Below are the code and all the weights of a small trained network. Each question names an input and a class and asks about switching units off, where a switched-off unit gives its printed mean instead of its output.

import numpy as np


def w(rows, s, z=0):
    codes = np.array(rows[::2]) - 128.0
    scale = np.full(codes.shape[1], s)
    scale[-1] = z or s
    return codes * scale


def f(y):
    return y / 2 * (1 + np.tanh(0.7978845608 * (y + 0.044715 * y**3)))


def log_softmax(a):
    a = a - a.max(-1, keepdims=True)
    return a - np.log(np.exp(a).sum(-1, keepdims=True))


def net(x, mask):
    res = np.array(x, float).reshape(1, 8) / 4 @ E
    y = f(res @ A[0][:, :-1].T + A[0][:, -1])
    res = res + np.where(mask, y, B[0][:, -1]) @ B[0][:, :-1]
    return log_softmax(res[-1] @ U[:, :-1].T + U[:, -1])


A, B = {}, {}
E = w([
[120,99,187,24,210,171],'x0',
[140,107,2,76,132,138],'x1',
[62,60,108,194,167,203],'x2',
[126,128,128,129,127,125],'x3',
[144,55,131,145,185,39],'x4',
[76,223,98,143,228,106],'x5',
[127,128,129,128,127,130],'x6',
[228,142,123,165,182,170],'x7',
],0.0068)
A[0] = w([
[149,66,138,141,174,42,93],'n0',
[127,154,83,194,87,105,56],'n1',
[151,69,149,117,75,151,24],'n2',
[148,49,133,134,180,49,142],'n3',
[129,113,163,52,159,149,63],'n4',
[132,100,59,94,132,136,61],'n5',
[198,186,141,82,118,88,127],'n6',
[93,154,183,164,147,112,90],'n7',
[112,134,210,173,121,116,69],'n8',
[181,177,151,85,110,81,27],'n9',
[2,111,137,69,78,72,177],'n10',
[121,108,53,95,130,129,60],'n11',
[132,143,94,190,81,96,70],'n12',
[155,70,145,114,83,146,28],'n13',
[180,178,148,79,110,79,24],'n14',
[140,67,88,124,164,62,136],'n15',
[167,76,141,116,70,182,85],'n16',
[94,81,117,178,154,173,76],'n17',
[113,139,97,179,73,91,64],'n18',
[102,86,124,186,155,211,1],'n19',
[85,85,112,173,150,176,67],'n20',
[126,202,118,74,89,248,197],'n21',
[150,145,91,197,90,99,52],'n22',
[118,101,35,104,137,143,47],'n23',
[130,114,163,57,161,147,45],'n24',
[115,133,209,180,133,123,122],'n25',
[122,95,160,53,165,146,48],'n26',
[43,201,109,119,185,100,93],'n27',
[104,124,218,193,130,115,60],'n28',
[139,65,144,116,71,150,51],'n29',
[131,109,49,106,133,134,33],'n30',
[91,78,121,169,155,189,32],'n31',
[144,68,148,116,70,143,42],'n32',
[150,137,200,172,149,131,138],'n33',
[153,73,139,118,73,148,80],'n34',
[80,207,102,159,199,144,68],'n35',
[230,148,123,162,192,176,70],'n36',
[102,129,205,168,116,116,53],'n37',
[135,104,43,98,130,146,62],'n38',
[139,145,98,198,83,84,61],'n39',
],0.0082,0.0019)
B[0] = w([
[65,208,174,179,61,164,199],'n0',
[93,98,191,88,195,147,191],'n1',
[152,161,133,134,190,40,180],'n2',
[71,213,178,196,66,156,223],'n3',
[84,75,172,122,188,167,185],'n4',
[168,164,139,92,118,157,170],'n5',
[71,66,61,124,82,99,199],'n6',
[176,143,113,97,130,128,160],'n7',
[173,166,101,37,118,173,175],'n8',
[58,69,45,91,90,75,172],'n9',
[232,47,61,254,102,208,253],'n10',
[189,169,121,77,122,162,170],'n11',
[81,84,186,101,209,178,189],'n12',
[142,158,144,143,179,63,173],'n13',
[53,54,42,96,86,75,174],'n14',
[114,185,142,129,86,161,204],'n15',
[132,161,154,160,152,69,213],'n16',
[81,110,80,82,80,77,195],'n17',
[119,94,166,126,183,169,183],'n18',
[58,82,63,99,79,76,201],'n19',
[88,109,83,84,85,53,193],'n20',
[69,191,194,205,84,136,253],'n21',
[61,63,179,83,196,178,189],'n22',
[174,172,128,68,110,146,190],'n23',
[74,64,180,114,194,175,177],'n24',
[166,147,94,62,107,157,187],'n25',
[75,91,168,132,191,176,192],'n26',
[196,129,129,179,185,48,205],'n27',
[178,168,98,41,98,167,191],'n28',
[172,151,153,150,166,54,187],'n29',
[170,174,124,52,132,162,166],'n30',
[69,98,58,102,84,61,193],'n31',
[174,154,152,142,184,52,183],'n32',
[158,122,97,97,101,155,180],'n33',
[142,151,146,152,171,75,189],'n34',
[176,150,152,146,166,27,198],'n35',
[166,49,83,228,100,167,208],'n36',
[179,162,94,72,126,162,168],'n37',
[164,184,135,67,117,167,185],'n38',
[75,79,180,89,206,193,195],'n39',
],0.0079,0.0042)
U = w([
[58,72,190,68,229,185,103],'0',
[57,84,54,66,70,51,99],'1',
[197,182,155,146,209,17,96],'2',
[210,196,110,4,102,198,104],'3',
[127,133,134,137,116,147,251],'4',
[54,227,182,189,55,169,102],'5',
[211,41,77,214,116,193,101],'6',
],0.012,0.014)

Each question gives the input, the list of numbers given to net, and the class t.
The units are the neurons (one row each of A and B). Each row of codes is followed by its name. A weight is (code - 128) times the scale printed after its matrix; where a second scale follows, it is the last column's (A, B and U).
mask holds one flag per neuron, in row order. A switched-off neuron (its flag False) gives its mean, the last column of its row in B, instead of its output. The means were averaged over made-up inputs and are rounded, as every weight is.
A unit's drop is (log p(t) with every unit on - log p(t) with that unit switched off) / (log p(t) with every unit on - log p(t) with every unit switched off).
The circuit of an input: a set's keep is (log p(t) with only the set's units on - log p(t) with every unit switched off) / (log p(t) with every unit on - log p(t) with every unit switched off). Starting from the 12 units with the biggest drops (on a tie, the unit counted first), units are removed one at a time, each time the one whose removal leaves the highest keep (on an exact tie, the one counted first), for as long as the keep stays at least 0.8.
units of the circuit, in order: the units of the circuit, biggest drop first
most important unit: the unit with the biggest drop
k most important neurons: the k neurons with the biggest drops, biggest first
drop of u: that unit's drop, to one decimal
input [-4,-8,5,6,-1,-4,-4,8], class 3: most important unit => n28
input [-1,8,1,3,-2,6,-2,-8], class 3: units of the circuit, in order => (n23, n11)
input [-4,-6,-4,7,5,-1,-1,5], class 3: units of the circuit, in order => (n28, n8, n25)
input [-8,-4,-7,1,-1,-8,-1,0], class 0: units of the circuit, in order => (n39, n22, n12)
input [-8,8,-6,3,6,5,-4,7], class 0: units of the circuit, in order => (n22, n39)
input [-1,-2,-4,-8,8,3,0,8], class 5: 2 most important neurons => (n0, n3)
input [0,2,-6,-2,7,-2,-6,8], class 6: 2 most important neurons => (n36, n21)
input [3,-8,8,-6,-2,-3,7,6], class 1: 2 most important neurons => (n19, n31)
input [4,-6,-2,3,-6,8,-1,7], class 2: 2 most important neurons => (n35, n27)
input [-7,2,-7,0,4,-1,0,-6], class 0: 2 most important neurons => (n39, n12)
input [4,-6,5,-3,6,-4,4,-7], class 6: 2 most important neurons => (n10, n21)
input [7,-4,-6,-2,6,-3,1,7], class 0: 3 most important neurons => (n24, n4, n10)
input [-5,2,0,-1,-7,8,7,-7], class 2: 2 most important neurons => (n27, n35)
input [7,5,-8,8,0,-5,-4,-2], class 1: units of the circuit, in order => (n14)
input [0,7,-7,2,8,3,-6,-5], class 5: 3 most important neurons => (n3, n0, n15)
input [3,2,-5,-1,8,2,-1,-4], class 5: units of the circuit, in order => (n3, n0)
input [2,1,-2,4,4,0,3,6], class 6: 2 most important neurons => (n36, n21)
input [6,4,3,3,1,2,5,8], class 6: drop of n39 => 0.1
input [-3,-1,5,7,4,2,2,4], class 1: drop of n20 => 0.2
input [-2,2,-7,8,4,1,6,8], class 6: most important unit => n36
input [-6,-8,-7,2,8,5,-6,-5], class 3: drop of n37 => 0.2
